Below are the code and all the weights of a small trained network. Each question names an input and a target symbol and asks about switching units off, where a switched-off unit gives its printed mean instead of its output.

import numpy as np


def w(rows, s, z=0):
    codes = np.array(rows[::2]) - 128.0
    scale = np.full(codes.shape[1], s)
    scale[-1] = z or s
    return codes * scale


def f(y):
    return y / 2 * (1 + np.tanh(0.7978845608 * (y + 0.044715 * y**3)))


def softmax(a):
    e = np.exp(a - a.max(-1, keepdims=True))
    return e / e.sum(-1, keepdims=True)


def log_softmax(a):
    a = a - a.max(-1, keepdims=True)
    return a - np.log(np.exp(a).sum(-1, keepdims=True))


def net(x, mask):
    ids = ['ΓΔΠΨαβεζηθστφ'.index(c) for c in x.split()]
    T = len(ids)
    res = E[ids] + P[:T]
    u = 0
    for l in range(2):
        q, k, v = (res @ M[l].T for M in (Q, K, V))
        z = softmax(np.where(np.tri(T) > 0, q @ k.T / 2**0.5, -1e9)) @ v
        res = res + np.where(mask[u], z, O[l][:, -1]) @ O[l][:, :-1]
        u += 1
        y = f(res @ A[l][:, :-1].T + A[l][:, -1])
        res = res + np.where(mask[u : u + 8], y, B[l][:, -1]) @ B[l][:, :-1]
        u += 8
    return log_softmax(res[-1] @ U[:, :-1].T + U[:, -1])


Q, K, V, O, A, B = {}, {}, {}, {}, {}, {}
E = w([
[194,138,102,146,112,129,180,143,113,75],'Γ',
[81,123,86,109,111,90,161,97,134,92],'Δ',
[99,153,225,139,110,161,40,158,115,145],'Π',
[136,75,89,124,167,162,120,117,101,194],'Ψ',
[91,187,77,50,171,115,138,159,109,120],'α',
[137,124,144,137,130,163,123,146,108,210],'β',
[65,140,131,80,102,136,150,147,132,79],'ε',
[49,153,133,130,103,131,108,138,136,124],'ζ',
[131,116,111,117,183,170,61,141,79,102],'η',
[163,189,173,173,102,154,89,148,100,27],'θ',
[116,253,110,106,152,102,112,104,90,137],'σ',
[133,145,213,139,93,177,132,174,91,104],'τ',
[79,132,137,118,128,189,154,84,90,132],'φ',
],0.022)
P = w([
[217,133,113,68,126,80,70,22,232,143],'0',
[163,159,5,84,51,116,110,136,208,177],'1',
[145,142,43,90,2,121,99,103,134,151],'2',
[136,179,58,100,49,136,104,130,151,159],'3',
[115,156,116,138,171,161,123,136,188,127],'4',
[82,155,111,161,219,140,173,103,214,70],'5',
[80,161,176,170,109,84,165,60,156,75],'6',
[85,147,140,170,98,121,174,85,108,92],'7',
[91,146,89,169,18,141,163,118,13,123],'8',
[77,152,127,181,107,147,190,114,49,114],'9',
[66,155,169,203,103,144,185,105,46,85],'10',
[54,180,157,240,202,138,232,136,84,68],'11',
],0.0097)
Q[0] = w([
[2,205,78,90,93,115,168,77,105,120],'L0H1',
[83,157,138,156,197,143,169,134,182,117],'L0H1',
],0.025)
K[0] = w([
[69,117,165,180,183,121,182,147,6,105],'L0H1',
[104,132,82,139,66,146,118,155,33,130],'L0H1',
],0.023)
V[0] = w([
[47,78,33,193,181,46,6,75,93,131],'L0H1',
[134,130,132,46,145,100,87,182,100,48],'L0H1',
],0.013)
O[0] = w([
[115,94,22,226,73,125,185,177,186,148,5],'L0H1',
[152,100,169,162,150,50,179,254,95,151,89],'L0H1',
],0.0096,0.0029)
A[0] = w([
[164,98,160,117,131,121,144,89,243,118,167],'L0N1',
[143,163,178,131,65,138,123,131,166,150,253],'L0N2',
[114,94,124,150,177,155,95,115,111,254,166],'L0N3',
[53,162,75,144,100,166,142,170,164,121,77],'L0N4',
[221,86,159,177,120,164,109,169,115,157,224],'L0N5',
[27,161,97,69,121,86,159,85,127,104,99],'L0N6',
[119,72,165,80,87,210,186,147,162,108,126],'L0N7',
[50,155,142,100,176,97,184,119,189,118,56],'L0N8',
],0.009,0.0043)
B[0] = w([
[83,118,75,141,129,143,155,112,139,202,142],'L0N1',
[113,97,15,117,203,167,94,151,116,93,223],'L0N2',
[145,183,167,134,106,107,122,163,123,2,214],'L0N3',
[121,125,253,154,107,33,107,6,116,110,219],'L0N4',
[171,43,32,156,180,71,109,62,87,80,195],'L0N5',
[103,149,122,96,199,162,145,174,54,231,254],'L0N6',
[133,157,96,148,131,55,122,76,145,143,166],'L0N7',
[109,136,44,126,64,68,113,138,125,86,169],'L0N8',
],0.0082,0.0069)
Q[1] = w([
[30,194,158,185,249,132,223,137,159,120],'L1H1',
[205,79,216,187,183,214,154,135,205,147],'L1H1',
],0.011)
K[1] = w([
[135,141,135,158,29,159,117,142,8,146],'L1H1',
[187,71,108,62,44,106,69,134,135,180],'L1H1',
],0.015)
V[1] = w([
[206,195,120,195,160,131,54,140,153,141],'L1H1',
[44,47,148,152,123,138,9,171,134,134],'L1H1',
],0.014)
O[1] = w([
[102,163,171,161,147,154,152,128,92,135,134],'L1H1',
[100,131,96,112,94,150,71,157,10,151,2],'L1H1',
],0.014,0.0057)
A[1] = w([
[207,47,148,183,175,182,136,185,86,144,89],'L1N1',
[157,46,141,198,84,107,105,218,168,81,117],'L1N2',
[163,77,222,182,117,231,149,118,129,57,132],'L1N3',
[200,156,113,176,208,92,13,77,55,86,193],'L1N4',
[169,174,67,153,157,156,95,33,105,103,235],'L1N5',
[128,76,80,254,159,171,120,137,165,121,67],'L1N6',
[53,153,125,105,68,140,179,169,80,165,4],'L1N7',
[68,43,110,44,66,233,171,190,199,42,201],'L1N8',
],0.0089,0.0026)
B[1] = w([
[158,252,144,171,157,163,85,128,131,120,158],'L1N1',
[86,75,141,143,123,230,142,103,114,87,160],'L1N2',
[116,132,102,114,131,108,73,100,167,198,191],'L1N3',
[156,113,121,110,125,95,217,110,156,125,251],'L1N4',
[68,110,133,106,148,115,83,177,95,109,241],'L1N5',
[161,121,140,112,47,148,80,157,73,197,167],'L1N6',
[133,86,173,115,174,124,66,124,180,165,150],'L1N7',
[164,177,129,178,61,181,129,168,166,115,145],'L1N8',
],0.016,0.017)
U = w([
[184,150,120,140,186,173,124,145,153,116,66],'Γ',
[155,164,60,115,139,179,179,140,187,253,100],'Δ',
[142,187,123,148,125,118,155,156,102,146,87],'Π',
[184,142,108,126,174,114,119,114,203,133,54],'Ψ',
[186,101,50,154,226,130,183,203,175,110,118],'α',
[135,116,48,142,154,76,197,213,126,155,132],'β',
[174,179,132,102,99,93,119,226,198,73,252],'ε',
[145,152,135,134,105,29,81,197,137,143,139],'ζ',
[144,101,159,132,138,117,136,170,168,98,92],'η',
[164,136,185,172,200,68,79,209,110,73,119],'θ',
[103,228,157,191,139,83,182,173,169,144,197],'σ',
[175,173,170,53,119,124,162,135,138,132,45],'τ',
[71,212,73,79,163,173,128,123,144,119,145],'φ',
],0.0053,0.0032)

Each question gives the input, a string of symbols that net reads in full, and the target symbol t.
The units are the heads (2 rows each of Q, K, V and O) and the neurons (one row each of A and B). Each row of codes is followed by its name. A weight is (code - 128) times the scale printed after its matrix; where a second scale follows, it is the last column's (O, A, B and U).
mask holds one flag per unit, layer by layer, with each layer's heads first. A switched-off unit (its flag False) gives its mean, the last column of its rows in O or B, instead of its output. The means were averaged over made-up inputs and are rounded, as every weight is.
A unit's drop is (log p(t) with every unit on - log p(t) with that unit switched off) / (log p(t) with every unit on - log p(t) with every unit switched off).
The circuit of an input: a set's keep is (log p(t) with only the set's units on - log p(t) with every unit switched off) / (log p(t) with every unit on - log p(t) with every unit switched off). Starting from the 12 units with the biggest drops (on a tie, the unit counted first), units are removed one at a time, each time the one whose removal leaves the highest keep (on an exact tie, the one counted first), for as long as the keep stays at least 0.8.
units of the circuit, in order: the units of the circuit, biggest drop first
k most important neurons: the k neurons with the biggest drops, biggest first
k most important neurons of layer l: the k neurons of layer l with the biggest drops, biggest first
input β Ψ Ψ σ ζ Π Ψ η β, target θ: 2 most important neurons	[L1N7; L1N1]
input Ψ α σ Ψ, target ζ: 2 most important neurons	[L0N4; L1N6]
input θ β Π η η η, target θ: 2 most important neurons	[L1N7; L1N1]
input Ψ α σ θ θ ε, target θ: units of the circuit, in order	[L1H1; L1N7; L0H1]
input τ Γ Ψ φ ζ, target φ: most important neuron of layer 0	[L0N6]
input Δ ε ζ η φ Δ Π τ ζ β η Δ, target η: 3 most important neurons of layer 1	[L1N2; L1N7; L1N5]
input β Δ τ ζ β θ, target τ: units of the circuit, in order	[L0H1; L1N4]
input τ β θ α, target θ: units of the circuit, in order	[L1N7; L0H1; L1H1]
input σ Ψ Π, target Δ: units of the circuit, in order	[L1H1; L1N6; L1N3; L0H1]
input β φ σ α φ σ β φ ζ β τ β, target β: 4 most important neurons	[L1N4; L0N4; L0N6; L0N5]
input Π β σ β σ β, target Δ: 4 most important neurons	[L1N3; L1N6; L1N5; L0N3]
input φ φ β β Γ Π β β Ψ β β θ, target ζ: 4 most important neurons	[L1N6; L1N5; L0N4; L1N3]
input ζ β θ σ Π ε η Π θ Γ β, target σ: units of the circuit, in order	[L1H1; L1N1]
input θ ζ Π Ψ β τ, target θ: units of the circuit, in order	[L1H1; L1N7]
input β φ η η β ζ Δ Δ η, target β: units of the circuit, in order	[L1H1; L1N4]
input Ψ θ Γ β θ β ζ ζ η Δ, target η: units of the circuit, in order	[L0H1; L1N2; L0N4; L1H1]
input φ η φ ε Γ τ, target ε: units of the circuit, in order	[L1H1; L1N8]
input τ α θ ζ σ Δ, target σ: units of the circuit, in order	[L0N8; L1H1]
input ε β α σ ε, target σ: 2 most important neurons	[L1N5; L0N5]
input Δ Ψ Π Γ φ Ψ ε, target φ: units of the circuit, in order	[L0H1; L0N6]
input ζ Ψ Ψ φ Γ β β τ α ε β ζ, target ζ: most important neuron of layer 0	[L0N8]
input Γ Ψ β Π σ Γ φ Δ ε φ η Δ, target φ: units of the circuit, in order	[L0H1]
input ζ η β β β Ψ ε α β, target ζ: 2 most important neurons	[L1N6; L0N4]
input α ε Π β, target Γ: 3 most important neurons of layer 1	[L1N2; L1N1; L1N6]
